Below are the code and all the weights of a small trained network. Each question names an input and a class and asks about switching units off, where a switched-off unit gives its printed mean instead of its output.

import numpy as np


def w(rows, s, z=0):
    codes = np.array(rows[::2]) - 128.0
    scale = np.full(codes.shape[1], s)
    scale[-1] = z or s
    return codes * scale


def f(y):
    return np.maximum(y, 0)


def log_softmax(a):
    a = a - a.max(-1, keepdims=True)
    return a - np.log(np.exp(a).sum(-1, keepdims=True))


def net(x, mask):
    res = np.array(x, float).reshape(1, 7) / 4 @ E
    y = f(res @ A[0][:, :-1].T + A[0][:, -1])
    res = res + np.where(mask, y, B[0][:, -1]) @ B[0][:, :-1]
    return log_softmax(res[-1] @ U[:, :-1].T + U[:, -1])


A, B = {}, {}
E = w([
[168,214,240,53,175],'x0',
[121,127,133,132,126],'x1',
[117,114,130,114,112],'x2',
[112,1,168,119,214],'x3',
[42,157,66,40,210],'x4',
[130,134,127,135,137],'x5',
[129,132,127,134,133],'x6',
],0.01)
A[0] = w([
[127,212,109,75,140,178],'neuron 0',
[176,79,179,139,189,148],'neuron 1',
[79,100,137,96,193,100],'neuron 2',
[140,106,145,137,178,111],'neuron 3',
[104,57,38,165,152,178],'neuron 4',
[153,140,79,173,58,196],'neuron 5',
[131,132,68,163,102,155],'neuron 6',
[99,77,139,112,179,150],'neuron 7',
[37,155,78,47,166,211],'neuron 8',
[140,155,195,65,67,221],'neuron 9',
[246,26,173,120,37,254],'neuron 10',
[104,120,216,67,145,156],'neuron 11',
[79,174,80,148,109,184],'neuron 12',
[133,49,154,125,181,176],'neuron 13',
[197,39,57,168,141,197],'neuron 14',
],0.012,0.0057)
B[0] = w([
[198,170,75,120,152,204],'neuron 0',
[138,72,217,156,153,186],'neuron 1',
[97,84,130,44,122,186],'neuron 2',
[133,69,115,111,159,156],'neuron 3',
[2,187,77,114,157,236],'neuron 4',
[128,124,121,174,24,213],'neuron 5',
[125,69,96,119,5,187],'neuron 6',
[103,148,176,47,142,187],'neuron 7',
[148,151,28,19,171,242],'neuron 8',
[226,186,175,205,123,202],'neuron 9',
[94,140,210,195,111,248],'neuron 10',
[206,111,200,107,161,195],'neuron 11',
[202,103,25,94,40,190],'neuron 12',
[62,69,187,121,219,201],'neuron 13',
[5,69,189,145,106,224],'neuron 14',
],0.0077,0.015)
U = w([
[124,52,128,126,13,252],'0',
[17,106,179,152,151,148],'1',
[91,110,14,63,87,127],'2',
[29,74,99,38,161,4],'3',
[144,228,165,183,132,196],'4',
[177,23,195,141,183,24],'5',
[190,165,93,55,158,211],'6',
[148,69,162,1,174,46],'7',
],0.0093,0.0016)

Each question gives the input, the list of numbers given to net, and the class t.
The units are the neurons (one row each of A and B). Each row of codes is followed by its name. A weight is (code - 128) times the scale printed after its matrix; where a second scale follows, it is the last column's (A, B and U).
mask holds one flag per neuron, in row order. A switched-off neuron (its flag False) gives its mean, the last column of its row in B, instead of its output. The means were averaged over made-up inputs and are rounded, as every weight is.
A unit's drop is (log p(t) with every unit on - log p(t) with that unit switched off) / (log p(t) with every unit on - log p(t) with every unit switched off).
The circuit of an input: a set's keep is (log p(t) with only the set's units on - log p(t) with every unit switched off) / (log p(t) with every unit on - log p(t) with every unit switched off). Starting from the 12 units with the biggest drops (on a tie, the unit counted first), units are removed one at a time, each time the one whose removal leaves the highest keep (on an exact tie, the one counted first), for as long as the keep stays at least 0.8.
units of the circuit, in order: the units of the circuit, biggest drop first
top k neurons: the k neurons with the biggest drops, biggest first
drop of u: that unit's drop, to one decimal
input [7,-8,-1,0,-3,7,1], class 4: units of the circuit, in order : (neuron 9)
input [6,1,-7,2,0,-1,2], class 5: units of the circuit, in order : (neuron 8; neuron 4)
input [5,-6,-8,-2,0,2,-4], class 4: top 4 neurons : (neuron 8; neuron 9; neuron 12; neuron 2)
input [2,-4,-7,0,-1,5,6], class 4: units of the circuit, in order : (neuron 8; neuron 14)
input [-3,-3,-7,3,0,3,7], class 1: units of the circuit, in order : (neuron 8; neuron 14)
input [1,-5,0,-7,3,-2,7], class 6: units of the circuit, in order : (neuron 14; neuron 0)
input [0,2,-5,7,-7,6,6], class 1: top 2 neurons : (neuron 14; neuron 10)
input [5,-6,-3,2,0,-3,7], class 5: top 2 neurons : (neuron 8; neuron 4)
input [1,5,5,-5,-5,-1,-5], class 4: top 2 neurons : (neuron 9; neuron 14)
input [6,-8,2,-6,2,2,4], class 6: top 2 neurons : (neuron 10; neuron 0)
input [-8,-7,-7,5,0,-2,-3], class 1: top 2 neurons : (neuron 8; neuron 14)
input [2,8,-7,-8,8,5,4], class 6: drop of neuron 4 : 0.2
input [4,-2,-1,-8,3,-2,3], class 6: drop of neuron 12 : 0.0
input [-7,-5,-3,0,7,3,4], class 2: units of the circuit, in order : (neuron 12)
input [6,7,6,-1,0,-2,6], class 4: drop of neuron 8 : 0.3
